Below is a small trained network, with its code and all its weights. Each question gives an input and a class and asks what happens when units are switched off, that is, made to give their printed mean instead of their output.

import numpy as np


def w(rows, s, z=0):
    codes = np.array(rows[::2]) - 128.0
    scale = np.full(codes.shape[1], s)
    scale[-1] = z or s
    return codes * scale


def f(y):
    return np.maximum(y, 0)


def log_softmax(a):
    a = a - a.max(-1, keepdims=True)
    return a - np.log(np.exp(a).sum(-1, keepdims=True))


def net(x, mask):
    res = np.array(x, float).reshape(1, 5) / 4 @ E
    y = f(res @ A[0][:, :-1].T + A[0][:, -1])
    res = res + np.where(mask, y, B[0][:, -1]) @ B[0][:, :-1]
    return log_softmax(res[-1] @ U[:, :-1].T + U[:, -1])


A, B = {}, {}
E = w([
[227,138,204,96,229],'x0',
[135,75,101,255,174],'x1',
[105,203,253,208,93],'x2',
[146,124,111,121,117],'x3',
[156,123,113,132,111],'x4',
],0.0074)
A[0] = w([
[66,134,181,160,145,253],'n0',
[166,105,167,111,158,83],'n1',
[85,109,126,129,91,84],'n2',
[195,115,103,171,111,183],'n3',
[142,108,107,75,147,112],'n4',
[91,81,98,218,179,177],'n5',
[101,112,141,200,255,66],'n6',
[125,192,170,170,101,205],'n7',
[70,189,158,49,157,177],'n8',
[139,134,139,168,132,147],'n9',
[85,79,77,93,190,146],'n10',
[73,108,75,152,83,110],'n11',
[117,121,99,189,179,179],'n12',
[163,94,163,58,49,192],'n13',
[194,99,177,77,141,107],'n14',
[48,119,104,136,45,85],'n15',
[130,39,75,46,160,146],'n16',
[57,97,103,125,121,87],'n17',
[154,150,111,108,198,104],'n18',
[85,188,147,85,113,162],'n19',
[142,92,107,127,187,87],'n20',
[152,86,198,115,178,98],'n21',
[160,115,67,125,124,95],'n22',
[52,149,167,155,99,191],'n23',
[119,165,133,179,133,142],'n24',
[98,91,79,151,28,100],'n25',
],0.011,0.0035)
B[0] = w([
[206,123,111,100,112,214],'n0',
[72,52,225,151,221,170],'n1',
[96,50,218,158,211,167],'n2',
[92,197,119,19,148,188],'n3',
[126,171,129,203,105,181],'n4',
[111,224,66,111,139,241],'n5',
[99,168,125,132,136,213],'n6',
[255,106,136,119,87,215],'n7',
[125,250,105,135,90,200],'n8',
[128,155,98,138,102,165],'n9',
[239,57,107,170,74,215],'n10',
[117,106,166,117,172,213],'n11',
[90,178,58,89,108,207],'n12',
[72,232,101,105,113,201],'n13',
[60,102,171,178,171,191],'n14',
[73,19,178,133,203,226],'n15',
[154,109,126,136,77,254],'n16',
[107,150,181,159,138,179],'n17',
[131,106,172,175,160,179],'n18',
[147,193,93,149,132,189],'n19',
[120,149,125,176,124,181],'n20',
[122,107,117,149,183,186],'n21',
[179,107,196,146,118,180],'n22',
[174,108,130,91,140,212],'n23',
[111,92,95,106,57,175],'n24',
[116,114,190,108,126,227],'n25',
],0.0064,0.008)
U = w([
[30,76,254,182,181,32],'0',
[202,114,109,197,3,144],'1',
[106,150,87,100,107,251],'2',
[36,222,29,132,83,62],'3',
],0.0077,0.0024)

Each question gives the input, the list of numbers given to net, and the class t.
The units are the neurons (one row each of A and B). Each row of codes is followed by its name. A weight is (code - 128) times the scale printed after its matrix; where a second scale follows, it is the last column's (A, B and U).
mask holds one flag per neuron, in row order. A switched-off neuron (its flag False) gives its mean, the last column of its row in B, instead of its output. The means were averaged over made-up inputs and are rounded, as every weight is.
A unit's drop is (log p(t) with every unit on - log p(t) with that unit switched off) / (log p(t) with every unit on - log p(t) with every unit switched off).
The circuit of an input: a set's keep is (log p(t) with only the set's units on - log p(t) with every unit switched off) / (log p(t) with every unit on - log p(t) with every unit switched off). Starting from the 12 units with the biggest drops (on a tie, the unit counted first), units are removed one at a time, each time the one whose removal leaves the highest keep (on an exact tie, the one counted first), for as long as the keep stays at least 0.8.
units of the circuit, in order: the units of the circuit, biggest drop first
most important unit: the unit with the biggest drop
k most important neurons: the k neurons with the biggest drops, biggest first
drop of u: that unit's drop, to one decimal
input [4,-8,-6,8,-5], class 3: most important unit => n13
input [3,-7,-1,-8,-4], class 3: units of the circuit, in order => (n8; n13)
input [2,-8,-5,-8,1], class 3: 3 most important neurons => (n13; n8; n7)
input [5,8,0,3,-3], class 3: units of the circuit, in order => (n5; n12; n6)
input [-5,-3,4,-4,4], class 0: 3 most important neurons => (n15; n2; n10)
input [2,8,7,-5,-5], class 3: units of the circuit, in order => (n5; n12)
input [6,4,-4,5,4], class 0: 3 most important neurons => (n1; n14; n18)
input [8,3,-8,4,6], class 0: 4 most important neurons => (n1; n14; n18; n7)
input [2,-4,-7,-4,1], class 1: 2 most important neurons => (n10; n16)
input [5,-3,-4,4,5], class 0: units of the circuit, in order => (n14; n1)
input [5,-8,5,-2,-6], class 3: 2 most important neurons => (n8; n13)
input [-7,-6,8,-7,-6], class 1: 4 most important neurons => (n7; n0; n8; n19)
input [3,8,-5,-2,4], class 3: 3 most important neurons => (n5; n12; n3)
input [-7,5,0,-7,7], class 0: most important unit => n15
input [5,1,7,4,-2], class 1: 3 most important neurons => (n7; n15; n0)
input [7,-6,-8,0,-8], class 1: 4 most important neurons => (n10; n16; n15; n8)
input [-7,2,-8,8,-4], class 1: 4 most important neurons => (n10; n16; n1; n14)
input [2,-8,4,-5,-2], class 3: 2 most important neurons => (n8; n13)
input [-2,8,-4,-5,-7], class 3: 2 most important neurons => (n5; n12)
input [-4,-4,6,-6,-3], class 1: units of the circuit, in order => (n7)
input [0,-6,-7,-3,4], class 1: 3 most important neurons => (n10; n16; n5)
input [1,0,-6,1,0], class 1: 2 most important neurons => (n10; n16)
input [3,-4,-7,-5,6], class 1: drop of n5 => 0.1
input [-7,3,0,0,6], class 0: drop of n7 => 0.0
input [5,-6,-8,5,3], class 1: drop of n16 => 0.3
input [5,-7,-4,-6,4], class 3: drop of n13 => 0.6
input [-5,1,-8,-1,-3], class 1: units of the circuit, in order => (n10)
